(in the rows, 128 means zero)
Each row of numbers belongs to one of the things below and depends on some of the facts about them. Some rows are named. Which thing is each other row?

How the things are related:
<1013> θ:seplol ε:<403>
<1024> θ:korus ε:<1316>
<1059> θ:ziti
<1072> φ:<970> θ:dolum
<1093> θ:korus ε:<524> <308>
<1113> φ:<713> θ:seplol ε:<267> <442> <411>
<1118> θ:dolum
<112> φ:<898> θ:zonen ε:<153>
<1135> θ:seplol
<1158> θ:seplol ε:<1316>
<1171> θ:dolum ε:<1356>
<1176> θ:dolum
<1179> θ:korus
<1183> φ:<1118> θ:seplol ε:<525> <713>
<1197> φ:<546> θ:korus ε:<870>
<1199> θ:seplol
<1216> θ:seplol ε:<1113>
<1219> θ:ziti ε:<546> <646>
<1237> φ:<312> θ:ziti
<1238> θ:korus ε:<299> <1246> <233>
<1243> φ:<427> θ:seplol ε:<611>
<1246> θ:ziti ε:<1176>
<1249> φ:<526> θ:seplol ε:<876>
<1253> φ:<1409> θ:dolum
<1260> θ:seplol
<1266> φ:<454> θ:zonen ε:<524>
<1273> θ:seplol ε:<79>
<1275> θ:seplol ε:<54>
<1282> θ:seplol ε:<657>
<1285> φ:<27> θ:zonen
<1316> θ:zonen ε:<78>
<1320> φ:<369> θ:dolum ε:<358>
<1333> θ:dolum ε:<358> <932>
<1356> θ:seplol ε:<1113>
<1386> θ:korus ε:<112>
<1409> θ:seplol
<144> θ:zonen
<147> θ:zonen
<151> φ:<1260> θ:korus
<153> θ:korus ε:<267> <524>
<160> φ:<1266> θ:ziti
<170> φ:<797> θ:korus
<173> θ:zonen
<179> φ:<267> θ:dolum ε:<715> <1243>
<188> φ:<153> θ:zonen
<197> θ:ziti
<202> θ:zonen
<231> φ:<299> θ:korus ε:<919>
<233> φ:<1135> θ:seplol
<236> θ:korus ε:<202>
<239> φ:<147> θ:korus
<253> θ:dolum
<267> θ:ziti
<276> φ:<650> θ:korus ε:<524>
<27> φ:<1199> θ:seplol ε:<197> <797> <731>
<281> θ:seplol ε:<1316> <78>
<295> θ:ziti ε:<548>
<296> θ:dolum ε:<713>
<299> θ:seplol ε:<526>
<305> θ:zonen ε:<1113>
<308> θ:seplol
<30> θ:korus ε:<442> <1243>
<312> φ:<738> θ:ziti
<317> φ:<733> θ:korus
<324> θ:seplol ε:<144>
<349> θ:ziti
<358> φ:<778> θ:zonen ε:<188>
<359> θ:dolum ε:<1333>
<369> φ:<657> θ:seplol
<402> φ:<932> θ:dolum
<403> θ:dolum
<411> φ:<875> θ:dolum ε:<658>
<427> φ:<57> θ:seplol ε:<471> <144>
<432> φ:<715> θ:zonen ε:<151> <713>
<442> θ:korus ε:<276>
<454> θ:seplol
<471> θ:korus
<489> θ:seplol
<48> θ:seplol ε:<829>
<491> φ:<665> θ:seplol
<498> θ:seplol
<501> θ:korus ε:<650>
<524> θ:seplol ε:<358> <188>
<525> θ:seplol ε:<299>
<526> φ:<1059> θ:ziti ε:<1320>
<541> θ:ziti ε:<970> <548> <1199>
<545> θ:seplol
<546> φ:<358> θ:seplol
<548> θ:korus ε:<526>
<54> θ:seplol ε:<545>
<571> θ:seplol ε:<1320> <153>
<57> φ:<411> θ:seplol
<583> φ:<919> θ:korus
<611> θ:ziti ε:<615>
<615> θ:dolum ε:<299>
<61> θ:korus ε:<153>
<637> θ:zonen
<646> θ:ziti
<650> θ:seplol ε:<1024> <858>
<657> φ:<541> θ:korus ε:<1243>
<658> θ:dolum ε:<358>
<665> θ:seplol
<66> φ:<324> θ:seplol
<679> φ:<1237> θ:seplol ε:<829> <866> <546>
<700> φ:<637> θ:seplol
<713> θ:korus
<715> θ:korus
<716> φ:<812> θ:dolum
<718> θ:seplol ε:<61>
<724> θ:dolum ε:<233>
<731> φ:<1072> θ:ziti
<733> φ:<179> θ:korus
<738> θ:seplol
<778> φ:<30> θ:ziti
<78> θ:dolum ε:<713>
<797> φ:<144> θ:ziti
<79> θ:ziti
<812> φ:<1216> θ:ziti
<829> θ:dolum
<830> θ:dolum ε:<202>
<858> θ:seplol ε:<197>
<866> θ:seplol ε:<79>
<870> θ:ziti ε:<267>
<875> φ:<1183> θ:seplol
<876> φ:<317> θ:zonen ε:<79>
<887> φ:<151> θ:seplol
<898> θ:korus
<919> θ:korus ε:<498>
<932> φ:<296> θ:seplol
<952> θ:korus ε:<1243>
<970> θ:seplol ε:<1059> <778> <432>

Known rows:
<324>: 127 124 137 124 107 115 115 129 121 107 127 134 132 123 132 120 142 123
 125 121 132 132 120 135 129 127 111 124 119
<731>: 123 114 171 105 160 159 146 144 178 204 141 134 119 144 172 200 155 127
 141 91 149 90 134 131 128 148 116 91 148
<1158>: 114 117 154 123 109 124 122 129 105 122 126 126 119 120 126 122 140 116
 126 118 132 142 138 143 123 119 117 112 103
<898>: 128 119 147 101 110 123 126 131 125 107 126 124 131 132 138 124 140 104
 140 141 132 136 118 141 132 134 126 129 119
<1266>: 134 144 82 163 171 118 146 123 134 133 148 132 111 125 93 115 85 142 116
 148 114 137 134 128 118 129 116 168 125
<312>: 72 74 154 110 181 155 130 88 208 194 122 154 76 164 165 194 151 117 103
 106 161 82 163 134 143 135 145 113 168
<525>: 112 127 136 127 110 140 128 118 103 115 116 116 127 150 123 120 138 130
 126 138 131 140 120 128 126 117 156 109 123
<866>: 143 140 128 121 118 115 114 116 127 103 131 151 157 114 148 127 143 119
 120 125 131 117 125 138 130 122 122 140 141
<1024>: 118 106 172 98 107 131 133 132 112 122 124 120 113 125 136 127 140 94
 142 137 129 143 134 150 128 129 115 120 99
<442>: 121 120 129 98 103 126 129 137 134 105 127 116 110 150 114 115 136 111
 152 147 132 141 88 122 145 145 130 127 124
<308>: 122 139 131 113 108 125 137 121 122 121 127 132 119 129 114 127 124 118
 137 132 126 136 102 117 153 135 137 129 133
<1093>: 105 137 124 98 116 124 114 133 138 99 143 120 115 136 114 117 139 102
 141 134 135 147 106 138 141 133 133 133 118
<1273>: 133 137 122 122 117 113 104 122 128 100 133 147 150 117 144 120 147 120
 115 118 133 124 128 143 126 121 120 137 134
<548>: 107 133 137 101 119 149 137 117 113 111 126 112 129 152 131 128 137 100
 138 150 131 144 117 139 131 121 169 123 127
<611>: 111 122 148 102 123 161 127 149 154 149 140 123 117 204 150 173 182 145
 122 92 169 92 81 131 136 145 151 57 159
<657>: 87 119 85 129 143 161 120 156 142 109 121 113 167 148 124 148 139 154
 185 180 89 102 109 121 112 151 82 167 94
<1246>: 108 134 151 97 130 164 130 136 150 154 144 130 123 194 158 182 181 132
 120 89 169 91 98 140 138 139 158 61 161
<797>: 121 113 169 104 162 157 146 139 179 205 143 138 118 144 172 198 154 126
 142 90 145 87 136 131 129 152 115 93 146

Name these rows:
No name comes twice in this set of rows, the named rows included.
120 120 171 97 108 152 152 113 101 132 114 117 125 141 142 138 129 96
 148 157 125 140 125 135 131 124 159 120 116 => <713>
129 149 169 84 194 170 122 155 158 195 163 119 124 144 195 169 127 107
 130 56 128 78 119 109 100 119 183 76 161 => <778>
126 118 126 136 143 146 140 122 132 149 104 114 144 131 140 132 115 137
 142 153 117 130 135 111 116 125 146 136 132 => <233>
123 112 162 122 102 119 127 129 109 126 124 131 113 115 127 124 137 115
 131 120 130 140 136 137 130 126 101 117 103 => <650>
108 114 137 116 156 160 143 116 137 154 119 108 137 123 149 142 118 106
 151 162 111 138 161 133 110 120 152 145 113 => <151>
104 146 166 90 139 171 141 122 142 170 148 136 120 180 163 198 173 117
 121 88 161 93 115 144 140 135 168 66 159 => <1059>
193 136 90 215 106 99 120 148 137 129 125 105 155 127 106 79 116 193 114
 152 119 177 163 103 103 103 139 109 75 => <179>
122 119 142 100 111 122 117 133 128 100 132 125 130 132 139 119 148 105
 137 134 133 138 117 147 126 129 118 129 113 => <236>
149 134 65 181 143 120 134 148 111 134 97 83 138 56 67 89 87 156 120 121
 138 153 150 110 133 137 110 166 178 => <411>
112 125 111 113 146 136 131 137 163 131 130 106 120 127 118 122 114 111
 158 153 122 144 118 120 128 137 130 148 122 => <276>
118 126 118 107 157 127 111 147 161 129 139 106 127 112 135 112 112 105
 153 132 114 139 128 125 112 127 125 147 117 => <1197>
155 147 96 153 163 124 169 118 122 148 136 134 112 128 95 128 73 137 125
 156 110 135 122 114 130 136 132 164 139 => <188>
129 110 167 119 97 118 130 129 109 130 120 134 115 112 131 128 135 115
 136 125 127 137 133 133 131 131 102 117 104 => <858>

The same things again, as new rows of numbers:
Some rows with their names:
<658>: 145 133 160 119 144 131 114 123 114 118 109 136 114 172 86 125 137 134
 126 117 138 97 100 173 151 124 133 114 118 85 148 129
<281>: 132 123 143 143 110 99 152 142 113 130 136 118 123 178 103 139 158 124
 139 137 98 121 134 112 120 106 129 134 146 138 127 109
<299>: 144 119 109 131 129 111 127 150 124 151 129 94 129 125 102 141 155 107
 128 110 115 103 128 130 171 109 122 145 162 93 126 152
<305>: 124 87 97 120 88 134 166 91 123 143 136 135 162 74 129 151 171 108 129
 95 111 138 141 126 99 125 107 155 126 158 72 95
<188>: 87 132 78 143 106 141 154 84 168 173 109 154 160 75 146 150 134 138 144
 114 101 156 144 140 116 113 126 120 77 167 90 132
<57>: 104 139 95 101 102 164 98 155 152 167 133 167 132 146 162 104 95 165 164
 131 58 125 150 125 112 132 133 107 171 126 157 164
<611>: 143 117 150 111 127 131 118 149 104 90 134 95 118 136 118 113 120 114
 109 119 167 107 106 154 149 159 134 126 147 91 143 123
<308>: 128 135 144 117 137 120 123 117 125 153 146 129 112 142 119 115 137 119
 139 123 119 125 150 110 126 97 127 149 132 119 124 137
<144>: 91 121 101 124 87 129 164 86 135 170 136 131 148 75 134 144 145 106 135
 94 122 148 150 129 114 106 125 155 104 154 69 107
<716>: 131 154 139 134 160 127 102 148 139 110 123 134 109 144 144 112 82 149
 126 153 134 132 128 119 133 133 135 111 120 122 163 152
<233>: 127 149 113 137 149 126 120 136 145 144 123 140 124 128 137 130 110 143
 141 144 105 135 150 98 130 107 123 126 129 138 138 155
<1285>: 108 158 77 133 116 157 164 93 165 157 118 157 186 59 149 156 121 138 129
 99 101 152 123 117 120 107 127 148 121 200 86 123
<501>: 113 103 134 127 96 120 150 124 115 129 120 126 135 107 130 158 150 110
 129 126 143 138 112 140 130 148 131 137 122 129 109 104
<173>: 94 125 102 115 91 137 166 83 138 168 139 131 150 77 130 138 148 107 139
 83 121 145 145 126 112 106 127 159 104 159 68 109
<239>: 104 136 106 132 113 136 135 125 141 131 112 136 133 97 154 132 95 141
 131 136 135 153 141 136 122 142 135 114 94 145 116 132
<432>: 105 120 63 165 84 132 181 120 154 140 117 132 167 95 134 158 144 136 140
 116 85 150 133 133 114 124 122 121 110 190 87 104
<411>: 120 123 116 104 99 169 88 173 130 122 121 168 134 167 154 104 97 172 151
 148 81 111 120 166 115 173 136 84 188 96 184 157
<875>: 104 139 93 98 99 165 102 151 154 161 140 161 133 145 157 97 96 165 163
 131 59 128 149 132 109 130 135 107 169 124 153 164

Name these rows:
No name comes twice in this set of rows, the named rows included.
174 102 101 126 158 146 107 134 132 107 136 149 128 120 137 123 146 150
 124 152 88 122 144 96 111 144 102 124 134 152 132 137 => <1113>
152 114 140 122 130 117 128 118 113 144 122 139 121 146 106 143 158 122
 138 128 114 112 138 117 129 110 113 139 142 111 127 128 => <571>
130 135 171 151 110 92 148 158 104 97 138 108 114 205 106 127 129 129
 126 151 129 121 109 130 125 130 152 119 153 127 153 94 => <78>
157 117 83 135 135 138 112 168 137 130 125 129 141 114 145 137 126 144
 137 140 86 115 139 116 141 140 110 119 162 127 145 161 => <1243>
135 126 179 108 157 141 118 115 104 108 140 129 113 136 126 103 102 116
 113 138 187 142 123 121 126 139 146 119 130 112 155 106 => <267>
157 104 140 126 134 118 124 129 105 134 135 138 118 136 117 143 160 119
 129 143 115 117 138 100 121 124 111 147 147 118 127 126 => <1216>
139 115 123 137 123 104 133 149 118 153 127 104 124 135 111 143 156 108
 131 126 116 111 133 122 162 114 118 139 162 101 129 143 => <525>
123 107 134 119 103 138 143 102 117 124 120 137 143 117 119 140 150 121
 125 109 148 126 118 154 112 138 120 129 111 128 108 100 => <1093>
141 145 117 142 150 137 105 165 142 94 103 113 136 123 129 136 104 142
 114 138 146 116 86 171 173 167 143 96 129 111 162 151 => <526>
91 133 140 127 87 118 160 113 120 133 134 117 129 128 134 134 119 118
 132 118 149 149 131 133 113 122 147 134 110 143 108 98 => <713>
164 96 135 121 136 123 120 127 106 124 146 134 123 138 114 130 161 118
 126 131 116 117 144 100 114 127 102 147 150 123 127 123 => <1356>
141 133 164 124 137 117 116 129 104 120 103 137 105 174 96 133 135 131
 127 132 143 103 111 161 148 125 131 112 123 80 148 129 => <1333>
139 183 133 162 166 97 104 146 172 118 113 131 136 127 160 136 123 161
 136 147 110 112 117 100 101 109 98 162 98 160 100 192 => <546>
155 111 158 108 130 142 114 131 98 74 136 120 112 146 120 99 123 125 109
 125 167 111 118 150 111 164 122 123 133 105 139 103 => <870>

